Below is a small trained network, with its code and all its weights. Each question gives an input and a target symbol and asks what happens when units are switched off, that is, made to give their printed mean instead of their output.

import numpy as np


def w(rows, s, z=0):
    codes = np.array(rows[::2]) - 128.0
    scale = np.full(codes.shape[1], s)
    scale[-1] = z or s
    return codes * scale


def norm(h):
    return h / np.sqrt((h * h).mean(-1, keepdims=True) + 1e-5)


def f(y):
    return np.maximum(y, 0)


def softmax(a):
    e = np.exp(a - a.max(-1, keepdims=True))
    return e / e.sum(-1, keepdims=True)


def log_softmax(a):
    a = a - a.max(-1, keepdims=True)
    return a - np.log(np.exp(a).sum(-1, keepdims=True))


def net(x, mask):
    ids = ['ΛΠαβδεζηθ'.index(c) for c in x.split()]
    T = len(ids)
    res = E[ids] + P[:T]
    u = 0
    for l in range(2):
        r = norm(res)
        for j in range(2):
            rows = slice(2 * j, 2 * j + 2)
            q, k, v = (r @ M[l][rows].T for M in (Q, K, V))
            z = softmax(np.where(np.tri(T) > 0, q @ k.T / 2**0.5, -1e9)) @ v
            o = O[l][rows]
            res = res + np.where(mask[u + j], z, o[:, -1]) @ o[:, :-1]
        u += 2
        y = f(norm(res) @ A[l][:, :-1].T + A[l][:, -1])
        res = res + np.where(mask[u : u + 16], y, B[l][:, -1]) @ B[l][:, :-1]
        u += 16
    return log_softmax(norm(res)[-1] @ U[:, :-1].T + U[:, -1])


Q, K, V, O, A, B = {}, {}, {}, {}, {}, {}
E = w([
[68,249,134],'Λ',
[162,140,100],'Π',
[105,154,149],'α',
[116,116,92],'β',
[156,156,150],'δ',
[216,231,188],'ε',
[157,137,107],'ζ',
[102,3,78],'η',
[157,137,90],'θ',
],0.015)
P = w([
[95,99,254],'0',
[164,163,51],'1',
[151,159,63],'2',
[148,168,80],'3',
[140,164,92],'4',
[134,170,99],'5',
[137,170,102],'6',
[137,171,107],'7',
[131,172,107],'8',
[137,177,115],'9',
[135,177,115],'10',
[134,175,114],'11',
[136,177,121],'12',
[136,178,121],'13',
],0.0053)
Q[0] = w([
[96,254,49],'L0H1',
[110,31,67],'L0H1',
[78,149,101],'L0H2',
[95,115,247],'L0H2',
],0.0064)
K[0] = w([
[2,66,177],'L0H1',
[16,105,94],'L0H1',
[75,184,185],'L0H2',
[163,112,32],'L0H2',
],0.0069)
V[0] = w([
[151,76,96],'L0H1',
[101,143,153],'L0H1',
[107,184,196],'L0H2',
[176,255,146],'L0H2',
],0.0077)
O[0] = w([
[215,222,76,247],'L0H1',
[117,156,82,73],'L0H1',
[180,181,254,56],'L0H2',
[174,125,47,159],'L0H2',
],0.0051,0.0016)
A[0] = w([
[98,181,154,177],'L0N1',
[89,58,133,108],'L0N2',
[75,1,178,148],'L0N3',
[189,125,118,165],'L0N4',
[118,54,21,123],'L0N5',
[4,171,164,117],'L0N6',
[60,166,93,143],'L0N7',
[154,161,189,26],'L0N8',
[121,156,199,3],'L0N9',
[104,119,253,49],'L0N10',
[76,149,83,54],'L0N11',
[161,173,124,177],'L0N12',
[190,156,215,83],'L0N13',
[109,24,96,39],'L0N14',
[101,36,58,171],'L0N15',
[157,121,191,44],'L0N16',
],0.0076,0.003)
B[0] = w([
[132,110,2,158],'L0N1',
[115,132,128,154],'L0N2',
[104,100,93,173],'L0N3',
[74,114,155,180],'L0N4',
[193,134,180,254],'L0N5',
[101,100,68,159],'L0N6',
[78,137,144,181],'L0N7',
[216,174,141,136],'L0N8',
[143,98,189,131],'L0N9',
[137,143,209,136],'L0N10',
[100,149,78,156],'L0N11',
[92,88,136,196],'L0N12',
[179,115,112,146],'L0N13',
[215,112,101,164],'L0N14',
[247,167,137,225],'L0N15',
[141,155,123,131],'L0N16',
],0.0049,0.006)
Q[1] = w([
[175,95,145],'L1H1',
[94,98,63],'L1H1',
[9,64,168],'L1H2',
[116,217,118],'L1H2',
],0.013)
K[1] = w([
[166,145,135],'L1H1',
[58,192,143],'L1H1',
[153,166,5],'L1H2',
[55,158,142],'L1H2',
],0.011)
V[1] = w([
[104,157,108],'L1H1',
[139,47,90],'L1H1',
[253,182,230],'L1H2',
[219,86,94],'L1H2',
],0.0079)
O[1] = w([
[176,202,214,157],'L1H1',
[210,75,169,199],'L1H1',
[58,163,227,133],'L1H2',
[254,22,239,255],'L1H2',
],0.0064,0.0012)
A[1] = w([
[132,2,104,120],'L1N1',
[5,107,149,35],'L1N2',
[109,147,97,187],'L1N3',
[190,68,60,235],'L1N4',
[179,181,149,14],'L1N5',
[152,244,124,212],'L1N6',
[211,148,97,201],'L1N7',
[182,119,195,77],'L1N8',
[181,131,133,123],'L1N9',
[117,118,52,104],'L1N10',
[182,101,242,120],'L1N11',
[158,57,195,2],'L1N12',
[121,70,133,31],'L1N13',
[47,66,123,176],'L1N14',
[110,207,204,104],'L1N15',
[123,143,224,27],'L1N16',
],0.011,0.0031)
B[1] = w([
[182,153,245,180],'L1N1',
[166,80,60,138],'L1N2',
[72,143,78,171],'L1N3',
[103,6,169,255],'L1N4',
[159,107,187,148],'L1N5',
[121,114,229,211],'L1N6',
[107,83,172,232],'L1N7',
[149,136,82,190],'L1N8',
[85,137,130,174],'L1N9',
[131,192,80,183],'L1N10',
[150,174,35,225],'L1N11',
[98,104,32,176],'L1N12',
[157,105,121,137],'L1N13',
[142,28,2,140],'L1N14',
[81,7,160,169],'L1N15',
[176,239,105,163],'L1N16',
],0.0072,0.0083)
U = w([
[32,201,95,161],'Λ',
[184,169,62,89],'Π',
[13,85,171,81],'α',
[75,67,6,46],'β',
[92,135,163,124],'δ',
[127,159,182,217],'ε',
[162,179,111,125],'ζ',
[169,32,162,173],'η',
[179,106,97,1],'θ',
],0.014,0.0021)

Each question gives the input, a string of symbols that net reads in full, and the target symbol t.
The units are the heads (2 rows each of Q, K, V and O) and the neurons (one row each of A and B). Each row of codes is followed by its name. A weight is (code - 128) times the scale printed after its matrix; where a second scale follows, it is the last column's (O, A, B and U).
mask holds one flag per unit, layer by layer, with each layer's heads first. A switched-off unit (its flag False) gives its mean, the last column of its rows in O or B, instead of its output. The means were averaged over made-up inputs and are rounded, as every weight is.
A unit's drop is (log p(t) with every unit on - log p(t) with that unit switched off) / (log p(t) with every unit on - log p(t) with every unit switched off).
The circuit of an input: a set's keep is (log p(t) with only the set's units on - log p(t) with every unit switched off) / (log p(t) with every unit on - log p(t) with every unit switched off). Starting from the 12 units with the biggest drops (on a tie, the unit counted first), units are removed one at a time, each time the one whose removal leaves the highest keep (on an exact tie, the one counted first), for as long as the keep stays at least 0.8.
units of the circuit, in order: the units of the circuit, biggest drop first
k most important neurons: the k neurons with the biggest drops, biggest first
top k neurons in layer l: the k neurons of layer l with the biggest drops, biggest first
heads that matter: for each layer, one digit per head in row order, 1 if its drop is at least 0.15 and else 0, layers parted by /
input Λ β β α α δ, target Λ: units of the circuit, in order	L1H2
input β β Π η Λ α η β β β η η ε ζ, target β: units of the circuit, in order	L1H2, L0H2
input Π Π ε Π Π β Π Π, target Π: units of the circuit, in order	L1H2, L1N11, L1N4, L1N1
input α ζ α Π θ η β η η Π, target α: units of the circuit, in order	L1H2, L1N15
input ε η β α β Π η ζ ζ δ, target ε: heads that matter	00 / 01
input Π Λ Π α Π β Π θ, target Π: units of the circuit, in order	L1H2, L1N11, L1N4
input ζ δ β η ζ Λ β, target ζ: 4 most important neurons	L1N16, L1N4, L0N13, L1N11
input ε η Π, target ε: heads that matter	00 / 01
input ζ θ η ε θ Π β η δ ζ, target ζ: units of the circuit, in order	L1H2, L1N4, L1N11
input ε β η η β η Π, target ε: top 3 neurons in layer 0	L0N14, L0N15, L0N10
input η β α β β α, target β: 2 most important neurons	L0N6, L0N1
input Π Π β, target Π: 2 most important neurons	L1N11, L1N4
input ζ Π Π η β η ε β β β η β Π, target ζ: 2 most important neurons	L1N16, L1N4
input ε Λ α β β ε β Π θ β, target ε: heads that matter	00 / 01
input α Π ζ η ε β β β Λ η Π Π β β, target α: units of the circuit, in order	L1H2
input β β α α β β Π, target β: top 2 neurons in layer 0	L0N6, L0N5
input ε ζ θ η η α η ε Π α θ, target ε: top 3 neurons in layer 1	L1N16, L1N4, L1N15
input Π η β β β β η δ ζ δ Π Π, target Π: 4 most important neurons	L1N11, L1N4, L1N16, L0N15
input Π η η ε β ζ α ζ Λ Π η β β, target Π: 2 most important neurons	L0N1, L1N11
input Λ η η ζ β ζ ζ η ζ β, target Λ: heads that matter	11 / 01
input Π Π β β β η η β Λ ζ β β α, target β: heads that matter	01 / 00
input ζ Π β θ β α β δ α θ, target ζ: top 3 neurons in layer 1	L1N16, L1N4, L1N11
input Π β Π θ β β ζ β θ η β δ, target Π: heads that matter	01 / 01
input Λ β η ζ, target Λ: heads that matter	01 / 01
input Π β η η β β η θ, target Π: 3 most important neurons	L1N11, L1N4, L0N15
